Below are the code and all the weights of a small trained network. Each question names an input and a class and asks about switching units off, where a switched-off unit gives its printed mean instead of its output.

import numpy as np


def w(rows, s, z=0):
    codes = np.array(rows[::2]) - 128.0
    scale = np.full(codes.shape[1], s)
    scale[-1] = z or s
    return codes * scale


def f(y):
    return y / 2 * (1 + np.tanh(0.7978845608 * (y + 0.044715 * y**3)))


def log_softmax(a):
    a = a - a.max(-1, keepdims=True)
    return a - np.log(np.exp(a).sum(-1, keepdims=True))


def net(x, mask):
    res = np.array(x, float).reshape(1, 2) / 4 @ E
    y = f(res @ A[0][:, :-1].T + A[0][:, -1])
    res = res + np.where(mask, y, B[0][:, -1]) @ B[0][:, :-1]
    return log_softmax(res[-1] @ U[:, :-1].T + U[:, -1])


A, B = {}, {}
E = w([
[129,108,51,5,121,158,96,159,30,43,124],'x0',
[158,149,149,100,112,158,76,223,204,60,98],'x1',
],0.016)
A[0] = w([
[73,170,228,201,130,88,115,166,158,165,58,204],'neuron 0',
[130,98,46,151,216,54,190,73,104,150,235,244],'neuron 1',
[106,220,173,117,131,198,64,179,196,123,97,10],'neuron 2',
[129,99,72,132,221,111,209,107,142,118,143,95],'neuron 3',
[136,95,205,113,204,131,211,28,94,200,160,25],'neuron 4',
[74,96,160,142,119,122,151,106,155,255,94,253],'neuron 5',
[169,160,157,152,138,154,111,120,169,154,171,17],'neuron 6',
[104,67,17,50,115,156,122,190,88,138,48,134],'neuron 7',
[97,175,185,133,128,94,95,100,147,158,161,14],'neuron 8',
[154,148,102,160,157,86,162,96,171,143,137,82],'neuron 9',
],0.0074,0.0024)
B[0] = w([
[185,109,193,124,18,112,169,147,40,139,110,246],'neuron 0',
[160,138,188,164,151,126,75,255,166,99,215,239],'neuron 1',
[147,183,157,231,187,111,193,209,214,51,171,209],'neuron 2',
[174,159,206,143,108,147,177,145,186,75,163,159],'neuron 3',
[217,189,166,149,213,202,161,97,139,167,204,236],'neuron 4',
[161,144,98,80,68,87,123,237,44,149,82,239],'neuron 5',
[53,99,181,51,165,50,158,146,15,135,130,167],'neuron 6',
[241,140,250,120,123,84,230,204,59,192,103,255],'neuron 7',
[116,38,81,129,203,105,246,152,86,164,87,168],'neuron 8',
[84,116,139,65,108,51,154,140,99,103,121,177],'neuron 9',
],0.0071,0.013)
U = w([
[179,211,134,206,241,107,167,134,210,80,239,103],'0',
[119,68,131,50,110,57,215,98,59,187,66,76],'1',
[190,188,132,167,88,112,30,138,134,182,153,234],'2',
[35,85,5,67,144,214,95,23,251,199,87,3],'3',
[55,71,86,104,143,142,35,2,210,99,75,3],'4',
],0.0063,0.003)

Each question gives the input, the list of numbers given to net, and the class t.
The units are the neurons (one row each of A and B). Each row of codes is followed by its name. A weight is (code - 128) times the scale printed after its matrix; where a second scale follows, it is the last column's (A, B and U).
mask holds one flag per neuron, in row order. A switched-off neuron (its flag False) gives its mean, the last column of its row in B, instead of its output. The means were averaged over made-up inputs and are rounded, as every weight is.
A unit's drop is (log p(t) with every unit on - log p(t) with that unit switched off) / (log p(t) with every unit on - log p(t) with every unit switched off).
The circuit of an input: a set's keep is (log p(t) with only the set's units on - log p(t) with every unit switched off) / (log p(t) with every unit on - log p(t) with every unit switched off). Starting from all 10 units, units are removed one at a time, each time the one whose removal leaves the highest keep (on an exact tie, the one counted first), for as long as the keep stays at least 0.8.
circuit, biggest first: the units of the circuit, biggest drop first
unit that matters most: the unit with the biggest drop
k most important neurons: the k neurons with the biggest drops, biggest first
drop when u is switched off: that unit's drop, to one decimal
input [-3,-2], class 2: unit that matters most : neuron 7
input [-4,3], class 1: circuit, biggest first : [neuron 1; neuron 4]
input [7,7], class 0: 2 most important neurons : [neuron 2; neuron 0]
input [-2,-2], class 2: 2 most important neurons : [neuron 2; neuron 7]
input [1,-2], class 2: circuit, biggest first : [neuron 8; neuron 6]
input [-1,-2], class 2: circuit, biggest first : [neuron 2; neuron 8; neuron 7]
input [-5,-3], class 1: 2 most important neurons : [neuron 5; neuron 2]
input [-4,-8], class 0: 2 most important neurons : [neuron 4; neuron 1]
input [3,-3], class 2: 3 most important neurons : [neuron 2; neuron 8; neuron 4]
input [-2,-6], class 0: 2 most important neurons : [neuron 4; neuron 1]
input [-6,-4], class 1: 2 most important neurons : [neuron 5; neuron 0]
input [-4,-3], class 1: 2 most important neurons : [neuron 2; neuron 5]
input [-7,-6], class 1: 2 most important neurons : [neuron 5; neuron 0]
input [0,-4], class 0: unit that matters most : neuron 0
input [4,-6], class 0: drop when neuron 1 is switched off : 0.1
input [-6,5], class 1: drop when neuron 1 is switched off : 0.2
input [5,7], class 0: drop when neuron 2 is switched off : 1.3
